The symbols move the units like this.
z394: t>z149, v>z735
z238: t>z394, v>z797
z897: t>z821, v>z16
z554: t>z75, v>z706
z669: t>z477, v>z953
z75: t>z525, v>z871
z172: t>z477, v>z520
z450: t>z897, v>z685
z980: t>z953, v>z908
z953: t>z770, v>z172
z923: t>z706, v>z565
z148: t>z82, v>z781
z637: t>z149, v>z320
z16: t>z797, v>z582
z528: t>z685, v>z535
z565: t>z768, v>z173
z712: t>z654, v>z579
z988: t>z725, v>z770
z80: t>z921, v>z988
z69: t>z450, v>z106
z149: t>z417, v>z75
z525: t>z106, v>z599
z470: t>z565, v>z301
z579: t>z85, v>z712
z585: t>z564, v>z49
z921: t>z676, v>z725
z582: t>z554, v>z923
z259: t>z364, v>z347
z564: t>z148, v>z942
z106: t>z897, v>z871
z535: t>z797, v>z470
z520: t>z69, v>z80
z173: t>z955, v>z585
z407: t>z417, v>z735
z821: t>z599, v>z375
z640: t>z49, v>z921
z797: t>z177, v>z554
z85: t>z148, v>z564
z676: t>z320, v>z980
z599: t>z520, v>z169
z654: t>z637, v>z654
z618: t>z69, v>z525
z347: t>z908, v>z599
z955: t>z712, v>z955
z320: t>z988, v>z172
z908: t>z520, v>z242
z627: t>z669, v>z450
z317: t>z537, v>z238
z35: t>z177, v>z752
z918: t>z317, v>z238
z477: t>z375, v>z259
z169: t>z953, v>z627
z301: t>z173, v>z654
z706: t>z871, v>z528
z871: t>z69, v>z918
z49: t>z942, v>z676
z770: t>z347, v>z242
z242: t>z106, v>z980
z781: t>z640, v>z80
z177: t>z35, v>z16
z417: t>z16, v>z768
z82: t>z725, v>z394
z537: t>z301, v>z417
z768: t>z535, v>z149
z685: t>z16, v>z35
z752: t>z923, v>z407
z375: t>z599, v>z364
z21: t>z585, v>z640
z725: t>z980, v>z347
z942: t>z955, v>z725
z735: t>z149, v>z955
z364: t>z627, v>z69

In the rows, 24 means zero.

The rows follow the links: the fewer symbols apart two units are, the more alike their rows tend to be.

Each row is also shifted at random along 4 hidden directions that mean nothing.

Some units, each with a row of numbers:
z988 22,22,19,28,29,29,24,16,23,29,23,22,24,27,24,24,22,25,25,25,26,20,21,22,17,28,21,26,31,25,26,24,21,27,24,24,27,31,27,33,25,18,28,40,22,14,20,21,26,22,32,23,30,27,32,28,23,28,26,26,19
z618 20,23,33,22,26,25,21,21,21,16,22,25,19,24,20,20,31,20,26,15,27,27,18,30,24,24,18,36,26,24,18,24,24,23,26,24,23,30,32,27,28,22,17,22,6,35,31,22,23,24,28,28,24,30,18,32,25,30,18,28,33
z238 14,21,21,14,26,32,18,12,30,31,27,28,34,23,24,22,20,20,30,22,28,20,22,19,17,27,26,25,26,32,28,19,17,21,24,25,21,23,21,24,30,24,32,34,28,22,28,25,21,18,26,25,24,18,32,28,17,24,23,25,23
z149 29,25,26,23,25,23,24,30,19,20,21,24,26,25,26,23,30,20,28,20,28,28,27,30,24,26,20,24,19,28,25,26,29,35,23,22,22,22,23,21,33,29,32,17,21,25,31,22,27,25,25,29,24,25,17,25,22,24,23,24,23
z676 23,17,21,32,31,23,28,21,23,23,18,16,21,24,19,22,24,15,21,27,22,20,31,18,14,30,20,28,25,18,32,32,25,31,27,20,28,30,28,26,21,28,23,26,21,16,21,25,23,23,32,32,30,27,34,30,23,31,29,22,21
z242 29,23,32,36,34,18,35,35,13,23,25,24,19,30,20,26,31,15,23,29,21,27,30,23,29,22,22,22,24,18,27,28,33,27,25,23,28,25,25,29,13,32,24,17,22,30,24,25,26,27,26,34,28,33,28,28,25,25,24,26,30
z106 14,23,33,23,28,28,26,23,24,23,25,26,20,27,26,22,27,26,26,25,22,25,20,25,26,21,26,27,28,21,21,25,17,15,27,28,19,32,26,28,27,23,20,29,19,28,25,17,22,23,27,21,22,28,27,24,24,23,19,28,26
z21 13,15,25,31,22,20,23,21,23,20,19,25,20,19,22,26,23,22,14,25,24,24,31,25,28,30,19,31,24,17,26,30,24,26,23,24,25,25,28,20,21,30,12,16,22,19,26,24,21,26,21,24,22,26,23,26,26,26,27,22,26
z923 32,33,17,10,22,32,22,19,31,29,27,20,33,26,30,20,19,31,32,27,31,18,19,21,13,15,35,24,27,26,26,27,26,20,28,26,30,23,21,28,33,18,29,38,37,22,26,25,34,18,34,22,20,19,29,26,26,24,21,23,22
z579 30,27,25,32,27,22,27,29,24,25,24,20,24,27,30,21,22,23,27,33,13,23,26,16,23,28,32,18,16,21,32,21,21,22,26,27,21,25,28,26,19,20,27,17,30,25,25,30,25,22,24,28,22,20,25,17,25,24,27,25,21
z49 17,20,23,28,24,24,27,19,24,24,20,24,21,21,27,28,23,25,16,29,23,23,32,20,25,27,24,25,27,16,25,30,22,24,24,26,25,27,24,23,22,26,15,25,30,12,23,22,20,23,25,19,23,24,28,22,26,23,29,23,21
z347 17,23,26,32,34,23,27,22,23,27,22,18,20,26,17,25,25,12,22,24,17,23,24,19,21,22,17,26,27,25,30,28,29,26,24,17,28,27,29,31,19,23,28,28,16,26,21,29,22,24,31,33,28,32,29,27,22,31,25,25,27
z82 13,19,23,27,26,27,20,21,21,30,28,28,23,25,32,30,23,31,23,29,23,24,25,26,28,25,20,18,23,32,22,20,22,28,21,31,23,21,22,28,24,18,26,28,27,14,25,24,25,25,20,14,22,20,23,19,22,18,24,23,19
z520 40,25,27,34,31,21,35,36,18,23,26,22,15,28,25,31,34,26,22,37,15,26,31,24,30,23,25,14,26,21,28,30,24,22,32,29,28,34,20,27,12,29,27,30,30,20,13,23,25,26,25,22,27,24,32,16,21,21,24,21,19
z637 30,29,23,25,21,29,25,26,25,26,23,27,27,28,31,25,22,37,28,28,24,26,21,28,27,31,30,18,26,20,23,20,13,22,26,30,16,34,22,25,30,23,33,33,32,14,18,16,26,23,22,13,26,18,24,16,24,19,25,26,10
z16 20,23,18,20,22,25,27,30,31,22,23,18,27,23,21,14,24,17,28,24,26,22,28,20,15,22,26,28,17,28,29,28,24,28,25,19,25,18,24,21,26,29,23,15,23,31,26,25,28,30,30,37,23,25,31,32,24,28,25,21,27
z35 17,23,21,22,18,26,28,29,28,24,26,25,26,27,23,20,21,29,24,21,31,28,26,25,25,22,27,26,22,28,18,24,21,24,21,25,21,15,23,23,26,25,19,14,24,27,22,20,25,33,23,26,25,26,26,28,28,22,27,25,26
z394 18,20,25,22,29,26,23,24,22,26,23,25,27,23,28,24,26,18,27,25,22,24,30,23,22,27,19,19,17,32,29,25,24,32,22,24,20,21,21,22,31,28,33,23,26,20,29,25,23,23,25,25,22,23,24,22,19,23,24,22,20
z955 21,28,29,25,28,22,28,25,22,25,19,21,26,26,30,24,19,19,23,28,17,25,30,17,24,23,29,20,18,20,27,28,27,21,22,23,18,24,24,24,27,23,26,18,32,21,27,24,19,21,25,27,20,24,23,16,25,23,29,27,21
z669 24,25,25,31,25,21,26,29,28,26,25,24,21,22,19,31,27,26,20,26,16,28,25,27,32,23,18,20,26,27,26,25,26,24,26,19,26,24,24,23,16,26,27,26,23,26,16,28,20,29,19,23,25,25,23,16,21,24,27,22,23
z627 17,27,26,23,19,25,19,18,33,26,25,28,21,21,18,28,23,30,21,13,24,29,15,30,30,24,15,29,32,32,14,20,23,19,23,20,24,23,27,25,24,16,21,29,12,30,22,25,17,29,19,19,26,27,17,23,23,27,26,27,28
z470 9,24,26,23,22,25,16,17,31,26,22,28,32,21,19,22,14,22,27,12,32,23,15,30,25,27,22,36,29,18,26,21,29,28,20,15,22,22,31,23,34,24,24,23,19,31,32,28,28,21,23,29,23,27,15,31,31,29,23,28,32
z364 63,39,22,14,21,22,25,24,26,22,28,22,24,23,22,29,36,27,25,21,24,25,22,22,20,19,25,23,28,35,18,26,30,20,28,24,36,26,20,25,19,17,27,35,23,31,22,30,21,22,27,20,29,22,22,25,20,28,26,25,29
z375 32,28,23,24,27,21,26,27,30,23,23,19,22,21,20,28,30,23,21,27,14,25,27,22,24,20,21,21,24,29,28,29,24,22,29,19,27,28,23,22,18,25,28,29,23,27,17,28,19,25,24,24,23,22,26,17,18,27,26,20,22

From each start, follow one symbol. Which unit do you reach?
Answers are names.
new walk
24,28,27,31,24,22,24,25,24,23,22,23,25,26,27,21,19,23,26,26,18,25,22,21,23,30,28,23,18,20,27,18,22,21,23,25,17,25,30,27,25,19,26,17,23,27,26,26,22,23,22,29,24,24,20,21,27,26,27,28,23
v z579
new walk
21,21,21,24,19,22,29,33,27,22,25,23,24,25,21,19,24,23,25,25,28,27,29,24,24,25,27,25,19,27,23,25,24,27,23,23,23,15,23,21,24,30,21,11,24,30,24,22,26,33,23,32,25,27,28,30,26,23,26,22,27
t z35
new walk
29,28,29,25,23,22,28,31,28,20,24,24,17,24,23,30,31,30,20,28,16,29,26,26,33,21,23,21,25,26,21,26,21,16,29,24,23,29,22,22,18,26,23,25,23,27,17,21,18,29,18,18,22,23,24,14,21,21,24,23,21
t z599
new walk
22,23,26,21,31,29,24,27,23,20,24,21,24,26,29,20,30,21,30,29,21,21,26,24,20,22,26,24,19,23,32,29,21,26,31,27,22,32,24,24,30,30,29,27,25,26,28,23,31,19,31,26,18,21,28,23,22,24,16,21,21
t z525
new walk
27,22,32,23,25,25,23,30,18,20,30,32,22,27,26,23,33,25,29,24,28,26,22,31,31,23,26,27,26,22,21,21,23,23,27,32,23,26,23,24,24,30,21,20,19,35,30,23,27,24,22,24,23,25,22,29,25,21,15,26,31
t z69
new walk
9,24,30,21,18,27,24,26,30,19,26,29,20,25,23,23,26,34,23,19,26,30,20,30,33,21,24,30,28,25,11,21,15,14,23,27,16,25,26,24,27,22,14,21,14,31,22,14,19,31,19,16,22,29,20,23,27,21,22,27,26
v z16
new walk
17,24,24,26,29,25,25,20,32,25,17,21,33,20,21,20,15,15,27,25,19,20,28,18,19,29,29,27,21,15,40,27,22,24,27,16,18,30,28,19,31,31,30,23,32,23,25,27,23,18,27,34,21,20,29,21,24,30,26,24,21
t z173
new walk
21,25,19,19,22,29,21,23,29,24,27,22,28,24,24,18,21,25,31,22,30,20,19,26,17,19,28,30,23,25,25,24,28,28,25,23,28,20,27,25,31,23,24,23,23,31,29,27,36,24,31,29,22,25,24,34,28,26,20,22,29
v z923
new walk
23,27,21,18,21,27,30,30,27,25,24,21,28,27,28,22,22,28,27,28,27,25,28,24,21,18,31,20,20,27,22,29,26,25,24,25,23,19,19,23,30,26,26,19,33,23,23,20,30,28,27,25,21,23,28,24,25,20,26,22,19
t z923
new walk
32,32,26,17,24,24,26,19,26,27,22,25,31,23,29,27,18,27,23,27,24,23,27,20,26,21,35,23,26,17,25,27,28,18,25,24,24,26,21,22,28,25,24,28,41,19,26,25,22,17,23,20,20,22,24,18,27,22,28,27,23
t z955
new walk
21,28,23,23,26,25,25,24,28,26,22,22,29,23,25,24,20,20,26,27,23,22,26,25,23,20,30,25,23,16,34,28,31,26,28,18,26,23,24,21,29,30,28,24,33,25,27,28,31,21,27,29,18,23,24,22,27,26,24,22,25
v z173
new walk
34,30,23,15,21,25,20,22,23,24,24,26,31,22,25,24,23,24,30,16,34,24,20,30,23,21,25,29,25,26,23,25,33,32,23,21,28,20,23,23,35,25,30,25,26,27,34,26,30,21,27,26,22,25,16,30,25,25,22,25,28
v z149
new walk
23,26,27,31,26,22,26,26,23,29,26,27,20,26,18,31,25,25,21,21,23,28,20,28,32,23,18,22,31,26,20,23,28,24,23,21,27,25,25,29,18,22,27,28,18,26,18,25,22,30,22,23,31,30,23,24,24,25,26,27,25
v z172
new walk
10,23,24,19,21,28,20,23,27,25,22,27,30,24,26,23,20,25,28,19,30,27,24,30,26,25,23,26,22,27,21,23,22,29,21,21,16,20,23,20,37,28,29,21,26,23,29,18,25,26,21,23,20,24,20,24,23,22,24,26,21
v z768
